Each row has a class, written after it.
[-0.12 -1.13  0.27  0.24 -4.74 -0.51 -0.47 -0.07 -1.16 -3.14  0.52 -2.30
  0.32  0.02  0.06 -1.25 -0.56  1.49  0.53 -3.29  1.06 -2.36] | Z
[ 1.38 -2.10 -0.48  0.25  3.42  0.00 -1.17 -0.54 -0.04 -2.07  0.02  1.80
 -1.55  0.91  1.17  0.04 -0.67 -1.79 -0.22 -2.93 -0.61  0.18] | W
[ 0.06 -0.50 -0.49 -0.52  2.29  0.24 -0.53 -0.41 -0.65  0.82  0.34  0.82
 -1.42  0.18 -0.02 -0.52 -0.40 -0.81 -0.07  0.42 -0.15 -0.13] | W
[ 0.19 -0.41 -1.32  0.97 -2.30 -0.66 -0.70  1.72 -1.54 -1.92 -0.35 -0.65
  0.31 -0.95  0.08 -0.79 -0.34  0.51  1.32 -2.30  0.89 -3.63] | Z
[-0.25 -1.15  0.46 -0.53  2.63  0.90 -1.60  0.43 -0.03 -0.39  2.13  1.89
 -1.67  1.45  1.61 -0.53 -1.65 -1.63 -0.40 -1.79 -1.37 -0.83] | W
[ 0.35 -0.55 -1.11  0.53  1.66 -0.46 -0.64  0.40  0.62 -2.22 -0.79  1.10
 -0.46  0.08  0.68  0.12 -0.53 -0.39  0.01 -2.26  0.09 -0.78] | Z
[ 0.35 -2.43 -0.60 -0.58  0.73  0.53  0.13 -2.28 -0.90  0.02  0.31 -0.27
 -2.14  0.33  0.56 -0.32  0.01 -1.01 -0.92 -0.15 -0.53  1.80] | W
[ 0.06 -1.04 -1.16 -0.11  5.93 -0.72 -0.19  0.17 -0.96 -0.61 -0.38  0.85
 -1.42 -0.15  0.19 -0.22 -0.44 -1.43  0.41  0.08 -0.04 -1.84] | W
[ 0.39 -1.32  0.62 -0.19  4.23 -0.25 -0.06  1.17 -0.30  0.65  1.29  1.85
  0.37  0.85 -0.23 -0.16 -0.42 -1.64  0.26  1.71 -0.66 -1.54] | W
[ 0.88 -1.86 -0.91  0.10  7.42 -1.19 -0.73  0.98 -1.59 -3.11 -1.31  0.79
 -0.54  0.31 -0.51  0.02 -0.29 -2.06  0.35 -0.65  0.76 -5.21] | Z
[ 0.15  0.45 -0.83  0.52 -0.87  0.43 -0.84  1.82 -1.02 -1.75  0.85 -0.24
 -0.81 -0.39  0.55 -1.67 -1.35  0.45  1.02 -0.11  0.41 -3.89] | Z
[ 0.06 -2.86 -0.47  0.04  4.83 -0.57 -0.91 -0.53  0.66  0.83  0.78  2.72
 -0.71  1.16 -0.08  0.66  0.45 -2.60 -1.10  0.42 -1.63  3.79] | W
